Here is a tiny trained network, its code and every weight. The questions are about switching its units off for an input and a target symbol, where a switched-off unit gives its printed mean instead of its output.

import numpy as np


def w(rows, s, z=0):
    codes = np.array(rows[::2]) - 128.0
    scale = np.full(codes.shape[1], s)
    scale[-1] = z or s
    return codes * scale


def norm(h):
    return h / np.sqrt((h * h).mean(-1, keepdims=True) + 1e-5)


def f(y):
    return y / 2 * (1 + np.tanh(0.7978845608 * (y + 0.044715 * y**3)))


def softmax(a):
    e = np.exp(a - a.max(-1, keepdims=True))
    return e / e.sum(-1, keepdims=True)


def log_softmax(a):
    a = a - a.max(-1, keepdims=True)
    return a - np.log(np.exp(a).sum(-1, keepdims=True))


def net(x, mask):
    ids = ['αδεζηθλτφω'.index(c) for c in x.split()]
    T = len(ids)
    res = E[ids] + P[:T]
    r = norm(res)
    for j in range(2):
        rows = slice(4 * j, 4 * j + 4)
        q, k, v = (r @ M[0][rows].T for M in (Q, K, V))
        z = softmax(np.where(np.tri(T) > 0, q @ k.T / 4**0.5, -1e9)) @ v
        o = O[0][rows]
        res = res + np.where(mask[j], z, o[:, -1]) @ o[:, :-1]
    y = f(norm(res) @ A[0][:, :-1].T + A[0][:, -1])
    res = res + np.where(mask[2:18], y, B[0][:, -1]) @ B[0][:, :-1]
    return log_softmax(norm(res)[-1] @ U[:, :-1].T + U[:, -1])


Q, K, V, O, A, B = {}, {}, {}, {}, {}, {}
E = w([
[98,243,66],'α',
[33,147,177],'δ',
[143,207,176],'ε',
[150,177,163],'ζ',
[115,255,147],'η',
[163,35,245],'θ',
[153,175,162],'λ',
[146,16,225],'τ',
[143,116,121],'φ',
[158,35,128],'ω',
],0.0092)
P = w([
[147,90,160],'0',
[55,111,5],'1',
[209,205,41],'2',
[156,122,190],'3',
[12,75,31],'4',
[220,189,36],'5',
[153,123,198],'6',
[174,11,1],'7',
[233,167,28],'8',
[163,132,212],'9',
],0.0063)
Q[0] = w([
[58,150,135],'h1',
[101,133,160],'h1',
[5,102,64],'h1',
[145,125,126],'h1',
[39,59,132],'h2',
[97,29,137],'h2',
[156,148,149],'h2',
[123,206,64],'h2',
],0.012)
K[0] = w([
[68,148,227],'h1',
[51,19,161],'h1',
[31,199,254],'h1',
[118,150,88],'h1',
[57,181,181],'h2',
[48,41,120],'h2',
[237,119,179],'h2',
[87,249,46],'h2',
],0.008)
V[0] = w([
[217,136,56],'h1',
[114,75,9],'h1',
[91,167,74],'h1',
[177,113,72],'h1',
[170,208,153],'h2',
[94,228,115],'h2',
[225,184,68],'h2',
[2,143,58],'h2',
],0.0053)
O[0] = w([
[126,165,58,185],'h1',
[67,193,12,129],'h1',
[77,85,135,81],'h1',
[108,82,31,166],'h1',
[200,115,124,116],'h2',
[219,3,33,35],'h2',
[151,99,134,122],'h2',
[156,34,84,2],'h2',
],0.0029,0.0023)
A[0] = w([
[187,157,163,112],'n1',
[133,145,189,178],'n2',
[86,100,60,175],'n3',
[174,132,151,125],'n4',
[115,158,175,152],'n5',
[125,152,138,124],'n6',
[101,133,140,121],'n7',
[115,140,122,115],'n8',
[40,122,91,45],'n9',
[97,180,182,175],'n10',
[129,147,179,141],'n11',
[69,189,95,69],'n12',
[179,61,179,108],'n13',
[94,73,154,113],'n14',
[9,49,69,251],'n15',
[144,165,46,222],'n16',
],0.011,0.002)
B[0] = w([
[134,95,116,227],'n1',
[111,131,92,249],'n2',
[88,69,130,184],'n3',
[150,93,105,186],'n4',
[116,134,95,201],'n5',
[115,111,118,139],'n6',
[114,140,125,129],'n7',
[118,122,150,120],'n8',
[139,69,138,139],'n9',
[104,99,144,224],'n10',
[122,156,106,210],'n11',
[114,115,112,145],'n12',
[130,155,61,254],'n13',
[127,188,107,179],'n14',
[150,2,202,245],'n15',
[98,108,170,246],'n16',
],0.0087,0.0036)
U = w([
[88,12,151,200],'α',
[91,50,156,183],'δ',
[170,85,156,97],'ε',
[134,77,70,70],'ζ',
[161,120,66,63],'η',
[170,172,223,198],'θ',
[153,145,134,3],'λ',
[125,181,153,97],'τ',
[9,162,44,149],'φ',
[80,141,59,132],'ω',
],0.011,0.0026)

Each question gives the input, a string of symbols that net reads in full, and the target symbol t.
The units are the heads (4 rows each of Q, K, V and O) and the neurons (one row each of A and B). Each row of codes is followed by its name. A weight is (code - 128) times the scale printed after its matrix; where a second scale follows, it is the last column's (O, A, B and U).
mask holds one flag per unit, heads first, then neurons. A switched-off unit (its flag False) gives its mean, the last column of its rows in O or B, instead of its output. The means were averaged over made-up inputs and are rounded, as every weight is.
A unit's drop is (log p(t) with every unit on - log p(t) with that unit switched off) / (log p(t) with every unit on - log p(t) with every unit switched off).
The circuit of an input: a set's keep is (log p(t) with only the set's units on - log p(t) with every unit switched off) / (log p(t) with every unit on - log p(t) with every unit switched off). Starting from the 12 units with the biggest drops (on a tie, the unit counted first), units are removed one at a time, each time the one whose removal leaves the highest keep (on an exact tie, the one counted first), for as long as the keep stays at least 0.8.
units of the circuit, in order: the units of the circuit, biggest drop first
most important unit: the unit with the biggest drop
top k neurons: the k neurons with the biggest drops, biggest first
which heads matter: for each layer, one digit per head in row order, 1 if its drop is at least 0.15 and else 0, layers parted by /
drop when u is switched off: that unit's drop, to one decimal
input λ τ φ θ φ α θ η, target α: units of the circuit, in order => n16, n13
input α ω ζ θ φ φ λ, target φ: which heads matter => 10
input ε θ α ω, target φ: most important unit => h2
input δ τ φ α δ φ φ φ η δ, target φ: units of the circuit, in order => n15, n5
input θ θ φ θ, target φ: top 3 neurons => n15, n13, n2
input ε φ δ η, target φ: units of the circuit, in order => n15, h1
input θ τ α ζ θ ζ θ η, target α: which heads matter => 01
input ε η θ θ, target θ: which heads matter => 11
input τ θ ζ α, target θ: top 4 neurons => n13, n2, n16, n3
input θ η θ λ τ α ε τ δ φ, target φ: top 2 neurons => n15, n10
input θ δ ω φ θ φ η, target φ: top 2 neurons => n15, n5
input α θ τ α φ λ λ, target φ: top 3 neurons => n15, n2, n5
input θ θ φ ζ, target φ: top 2 neurons => n15, n2
input τ θ η α, target θ: drop when n11 is switched off => 0.1
input θ φ θ τ, target φ: drop when n15 is switched off => 0.7
input ω φ δ ε, target φ: drop when h1 is switched off => 0.2
input τ φ α ε, target φ: drop when n5 is switched off => 0.2
